Here is a tiny trained network, its code and every weight. The questions are about switching its units off for an input and a target symbol, where a switched-off unit gives its printed mean instead of its output.

import numpy as np


def w(rows, s, z=0):
    codes = np.array(rows[::2]) - 128.0
    scale = np.full(codes.shape[1], s)
    scale[-1] = z or s
    return codes * scale


def norm(h):
    return h / np.sqrt((h * h).mean(-1, keepdims=True) + 1e-5)


def f(y):
    return y / 2 * (1 + np.tanh(0.7978845608 * (y + 0.044715 * y**3)))


def softmax(a):
    e = np.exp(a - a.max(-1, keepdims=True))
    return e / e.sum(-1, keepdims=True)


def log_softmax(a):
    a = a - a.max(-1, keepdims=True)
    return a - np.log(np.exp(a).sum(-1, keepdims=True))


def net(x, mask):
    ids = ['ΓΔΠΦαζλμξτ'.index(c) for c in x.split()]
    T = len(ids)
    res = E[ids] + P[:T]
    u = 0
    for l in range(3):
        q, k, v = (norm(res) @ M[l].T for M in (Q, K, V))
        z = softmax(np.where(np.tri(T) > 0, q @ k.T / 4**0.5, -1e9)) @ v
        res = res + np.where(mask[u], z, O[l][:, -1]) @ O[l][:, :-1]
        u += 1
        y = f(norm(res) @ A[l][:, :-1].T + A[l][:, -1])
        res = res + np.where(mask[u : u + 8], y, B[l][:, -1]) @ B[l][:, :-1]
        u += 8
    return log_softmax(norm(res)[-1] @ U[:, :-1].T + U[:, -1])


Q, K, V, O, A, B = {}, {}, {}, {}, {}, {}
E = w([
[13,159,233],'Γ',
[75,48,137],'Δ',
[76,48,137],'Π',
[74,28,147],'Φ',
[210,24,146],'α',
[81,4,180],'ζ',
[191,64,111],'λ',
[93,152,51],'μ',
[205,210,147],'ξ',
[144,197,48],'τ',
],0.019)
P = w([
[253,86,174],'0',
[218,82,127],'1',
[175,106,97],'2',
[157,109,146],'3',
[141,128,152],'4',
[125,127,160],'5',
[114,148,154],'6',
[87,165,125],'7',
[30,195,81],'8',
[42,200,110],'9',
[61,176,150],'10',
[35,201,132],'11',
],0.0077)
Q[0] = w([
[60,167,91],'0.h1',
[106,143,93],'0.h1',
[93,124,36],'0.h1',
[11,167,139],'0.h1',
],0.011)
K[0] = w([
[43,171,117],'0.h1',
[72,180,165],'0.h1',
[146,133,114],'0.h1',
[9,162,177],'0.h1',
],0.011)
V[0] = w([
[46,18,140],'0.h1',
[92,243,192],'0.h1',
[236,150,15],'0.h1',
[39,90,253],'0.h1',
],0.0056)
O[0] = w([
[207,176,153,254],'0.h1',
[4,96,102,22],'0.h1',
[159,134,56,73],'0.h1',
[97,183,225,200],'0.h1',
],0.0042,0.004)
A[0] = w([
[73,81,140,183],'0.n1',
[104,165,5,2],'0.n2',
[211,134,51,189],'0.n3',
[84,122,46,152],'0.n4',
[131,174,119,139],'0.n5',
[151,232,85,184],'0.n6',
[115,214,104,166],'0.n7',
[127,120,117,124],'0.n8',
],0.016,0.0057)
B[0] = w([
[134,95,207,255],'0.n1',
[200,65,70,156],'0.n2',
[96,57,150,210],'0.n3',
[215,113,149,146],'0.n4',
[170,111,85,136],'0.n5',
[246,132,170,194],'0.n6',
[252,157,148,167],'0.n7',
[131,140,121,128],'0.n8',
],0.013,0.0086)
Q[1] = w([
[124,162,99],'1.h1',
[198,80,208],'1.h1',
[254,76,220],'1.h1',
[111,76,210],'1.h1',
],0.017)
K[1] = w([
[168,126,120],'1.h1',
[87,248,143],'1.h1',
[27,251,16],'1.h1',
[57,148,141],'1.h1',
],0.011)
V[1] = w([
[170,241,160],'1.h1',
[204,243,60],'1.h1',
[217,157,144],'1.h1',
[2,174,178],'1.h1',
],0.0094)
O[1] = w([
[164,124,194,93],'1.h1',
[183,90,254,4],'1.h1',
[93,185,212,131],'1.h1',
[106,235,54,138],'1.h1',
],0.0099,0.011)
A[1] = w([
[134,68,229,101],'1.n1',
[200,128,48,88],'1.n2',
[98,60,83,44],'1.n3',
[160,110,191,63],'1.n4',
[63,148,177,121],'1.n5',
[93,159,96,80],'1.n6',
[203,171,115,3],'1.n7',
[93,226,8,121],'1.n8',
],0.011,0.0048)
B[1] = w([
[76,119,62,177],'1.n1',
[78,141,11,155],'1.n2',
[158,140,180,252],'1.n3',
[109,88,111,125],'1.n4',
[139,88,74,222],'1.n5',
[126,97,156,148],'1.n6',
[234,121,86,139],'1.n7',
[163,96,176,216],'1.n8',
],0.011,0.0033)
Q[2] = w([
[176,176,163],'2.h1',
[2,93,103],'2.h1',
[182,102,148],'2.h1',
[87,53,114],'2.h1',
],0.019)
K[2] = w([
[117,11,130],'2.h1',
[108,240,62],'2.h1',
[124,84,175],'2.h1',
[103,242,96],'2.h1',
],0.013)
V[2] = w([
[111,136,110],'2.h1',
[135,124,107],'2.h1',
[180,174,142],'2.h1',
[140,131,6],'2.h1',
],0.021)
O[2] = w([
[95,135,88,121],'2.h1',
[134,84,122,122],'2.h1',
[202,113,170,1],'2.h1',
[99,2,94,71],'2.h1',
],0.011,0.0085)
A[2] = w([
[62,60,135,255],'2.n1',
[169,39,43,215],'2.n2',
[132,124,133,23],'2.n3',
[155,84,192,44],'2.n4',
[103,65,194,145],'2.n5',
[140,26,109,128],'2.n6',
[105,102,57,28],'2.n7',
[182,107,254,106],'2.n8',
],0.017,0.0057)
B[2] = w([
[174,103,168,251],'2.n1',
[161,197,90,205],'2.n2',
[89,108,97,115],'2.n3',
[109,187,144,138],'2.n4',
[189,125,131,171],'2.n5',
[105,153,69,181],'2.n6',
[76,112,166,146],'2.n7',
[129,122,254,169],'2.n8',
],0.017,0.013)
U = w([
[84,233,138,143],'Γ',
[110,119,87,185],'Δ',
[99,77,47,188],'Π',
[51,86,157,141],'Φ',
[84,74,120,145],'α',
[133,137,128,3],'ζ',
[117,180,101,137],'λ',
[215,202,239,98],'μ',
[245,157,130,151],'ξ',
[187,111,93,102],'τ',
],0.011,0.0051)

Each question gives the input, a string of symbols that net reads in full, and the target symbol t.
The units are the heads (4 rows each of Q, K, V and O) and the neurons (one row each of A and B). Each row of codes is followed by its name. A weight is (code - 128) times the scale printed after its matrix; where a second scale follows, it is the last column's (O, A, B and U).
mask holds one flag per unit, layer by layer, with each layer's heads first. A switched-off unit (its flag False) gives its mean, the last column of its rows in O or B, instead of its output. The means were averaged over made-up inputs and are rounded, as every weight is.
A unit's drop is (log p(t) with every unit on - log p(t) with that unit switched off) / (log p(t) with every unit on - log p(t) with every unit switched off).
The circuit of an input: a set's keep is (log p(t) with only the set's units on - log p(t) with every unit switched off) / (log p(t) with every unit on - log p(t) with every unit switched off). Starting from the 12 units with the biggest drops (on a tie, the unit counted first), units are removed one at a time, each time the one whose removal leaves the highest keep (on an exact tie, the one counted first), for as long as the keep stays at least 0.8.
circuit, biggest first: the units of the circuit, biggest drop first
most important unit: the unit with the biggest drop
top k neurons: the k neurons with the biggest drops, biggest first
top k neurons in layer l: the k neurons of layer l with the biggest drops, biggest first
drop of u: that unit's drop, to one decimal
input λ ξ Π Π τ Π Γ Φ, target Γ: top neuron	(0.n3)
input λ Φ Δ, target Π: circuit, biggest first	(0.n7, 0.n6, 1.h1)
input μ Φ Φ λ, target Π: top 3 neurons	(0.n3, 0.n6, 0.n7)
input ξ α λ, target μ: circuit, biggest first	(1.h1, 2.h1)
input Π Π Π Φ, target Φ: top 4 neurons	(0.n7, 0.n6, 0.n3, 2.n2)
input Π Π Φ Π, target Φ: top 3 neurons	(2.n2, 0.n7, 0.n6)
input τ ξ μ Φ τ Φ Δ Π, target Φ: top 3 neurons	(0.n3, 0.n1, 0.n6)
input α Φ Φ Δ, target Φ: top 3 neurons	(0.n1, 0.n6, 1.n3)
input ξ Π ξ ξ Δ Δ Φ λ α, target Π: top 2 neurons	(0.n3, 0.n6)
input Φ Φ Φ μ ζ α τ Γ ζ Φ ζ, target Γ: top 2 neurons	(0.n3, 1.n8)
input Π Π Δ, target Γ: top 3 neurons	(0.n6, 0.n3, 0.n7)
input Φ Φ λ Φ ζ λ ξ Φ Φ ζ, target Φ: top 3 neurons	(0.n6, 0.n3, 0.n2)
input Π Φ ξ Φ ξ Φ Γ τ ζ Γ λ, target Γ: top 2 neurons	(2.n1, 0.n3)
input Π ξ λ ξ τ Δ Π Γ ζ τ Φ Φ, target Γ: top 2 neurons	(0.n7, 0.n3)
input Φ τ Π ξ ζ Φ Π Φ, target Φ: top 2 neurons	(0.n3, 0.n1)
input Φ λ Π Π Φ λ ζ, target Π: top 2 neurons in layer 0	(0.n1, 0.n6)
input Φ ξ Φ Π Φ α Φ λ Π Γ Π α, target Γ: most important unit	2.n1
input ξ ξ Φ Φ ζ, target Φ: top 2 neurons in layer 1	(1.n8, 1.n1)
input ζ Π Φ Δ, target Φ: top 2 neurons in layer 0	(0.n7, 0.n6)
input ζ λ Φ Φ Φ Π Φ Φ Φ λ α, target Π: most important unit	2.h1
input Π λ Γ Π, target Γ: top 2 neurons in layer 2	(2.n1, 2.n8)
input Δ Φ λ μ Φ Φ α λ Π, target Π: top 2 neurons in layer 0	(0.n4, 0.n7)
input Π Π ζ Φ λ Φ, target Π: top 2 neurons in layer 0	(0.n1, 0.n6)
input τ Φ Π Φ λ ζ, target Π: top 2 neurons in layer 0	(0.n3, 0.n6)
input τ ξ Φ Γ, target Γ: drop of 0.n7	0.0
input Φ μ τ μ Π Π ζ λ, target Π: drop of 2.h1	0.1
